In the rows, 128 means zero.
Two labels a row
[146 114 163 156  57 108 143 118 115 127 118 118 134 182  99 125 131 124
 111 155 176 138 136 131 143 110 145 107 139  97 120 115 135 133 151 133
 132 145  97 179  95 135 143 156 172 138  73 147 100] : sipo & M
[121 121 124  93  97 122 115 137 140 128 101  58 133 106  88 106 117 130
 174 135 145  99  96 140  94 101 151 108 206 118 136 108 147 136 158 111
 145 154 159 126 124 100 146 145 134 104 100  96 153] : kigog & N
[141 118 148 126  91  94 106 134 121 178  94 116 123 194 181 151 150 127
 155 160 160 106 114 130 110 146 141  96  68 141 102 122 155 140 164 141
 194 169  89 212 146 125 119 159 146 148  81 158 116] : sipo & M
[143 125 148 127 115 133 139 113 137 158 120 125 150 153  59 124 149 147
 136 143 187  96 105 140 124 120 122 135  42 107 146  94 160 143 123 127
 153 140 131 153 129 114 139 144 153 144 113 149 138] : sipo & M
[175 123 142 114  49 142 123 125 151 124 133 114 142 118 105 125 146 130
 150 134 156 100 189 131 118 121 147 144  77 112 114 102 143 127 119 141
 149 136 159 170 119 120 152 142 128 136 110 134 105] : sipo & N
[156 128 154 142  52 139 126 130 126 155 113 121 146 189 134 136 155 145
 165 150 185 137 130 123 114  87 147 117  98 117 115 163 148 147 158 145
 137 157 125 187 109 108 145 145 147 142  82 174 117] : sipo & M
[173 103 143 148  12 121  79 113 135  90 118 118 128 147  91 176 174 145
 123 172 196 144 136 119 114 103  91 123  51 143 109 100 102 139 108 122
 181 138 147 197 121 129 159 121 165 117 113 211 145] : sipo & J
[151 105 125 156  90 126 108 127 130 134 106 104 133 155 150 131 122 142
 106 138 195 127 153 125  98 121 108 128  82 149 115 145 132 102 122 146
 231 131 133 187 147 118 138 145 146 118 120 220 139] : sipo & J
[135 127 161 134 110 120 128 156 114 155 126 115 124 175 115 149 143 130
 132 139 182  61 105 129 143 142 131 131  33 113 123  97 152 132 161 125
 126 139 132 153 104 107 136 173 149 142 107 169 119] : sipo & M
[147 128 115 175 114 123 127 131 117  84 109 139 139  99 127 106 107 166
 111 114 109 110  70 111 133 112 156  87 245 106 147 127 120 152 136 111
 102 104  83 106 117 101 117 168 143 116  48  96 138] : kigog & J
[162 112 133 143  49 148  97 121 142 111 104 149 149 132 115 142 144 149
 115 139 186 117 103 133  35 117 112 119  47 134 113 102 126 124 138 139
 166 152 143 171 119 143 127 146 180 122 119 210 121] : sipo & J
[173 125  71 124  95 124 112 118 110 140  95 151 166  69 124 123 113 181
  92 123 187 103 109 122 109 121  74 126  76 127 146  96 116 125 138 122
 185 123 155 154 119 112 147 155 135 102 162 189 147] : kigog & J
[161 105 187 134  54 123 124 114 120 126 108 123 115 172 110 154 155 145
 125 145 226 104 120 115 136 122 131 131  31 115 111 107 148 136 139 147
 160 157 109 203 108 125 138 163 148 118 139 228 107] : sipo & M
[158 116 154 126 101 145 111 131 148 164 114 135 140 149 120 138 120 139
 141 138 222 101 114  80 167 127 114 137  57  92 107 106 174 143 156 129
 152 121 111 162  98 110 139 195 124 143 118 205 130] : sipo & M
[169 121 149 149  14 109 155 101 141 112  91 141 126 135 102 149 154 140
  97 125 156 141 139 100 129 111 128 124 131 123 121  94  96 109 122 126
 128 129 119 166 109 132 155 138 175 116 103 187 141] : sipo & J
[183 118 148 118  51 142 113 111 136 143  80 111 127 145 129 140 185 146
 142 168 199 113 124 133 134  98 129 134  31  96  97  95 141 130 120 111
 148 153 161 197  99 142 157 155 145 130 115 203 128] : sipo & N
[174 139 137 138  29 134 132 112 162 145 125  75 111 132  86 155 168 147
 112 138 217 126 155 131  85 101  91 139  56 135 122 111 111 127 102 144
 169 141 144 186 109 148 192 132 155 112 137 207 112] : sipo & J
[158 126 138 145  10 132 112 125 146 137  90 108 159 128 102 141 167 132
 108 175 203 149 100 138  89  96 133 125  70 142 115  99 105 140 112 123
 201 164 121 201 123 104 141 141 154 116 101 193 141] : sipo & J
[137 126 122 129  26 118 126 101 117 134 115 114 129 116 104 138 188 147
 103 111 204 138 155 118 100 133 111 141  52 122 132 102 114 126 115 130
 137 148 117 199 105 117 158 142 155 146 130 209 158] : sipo & J
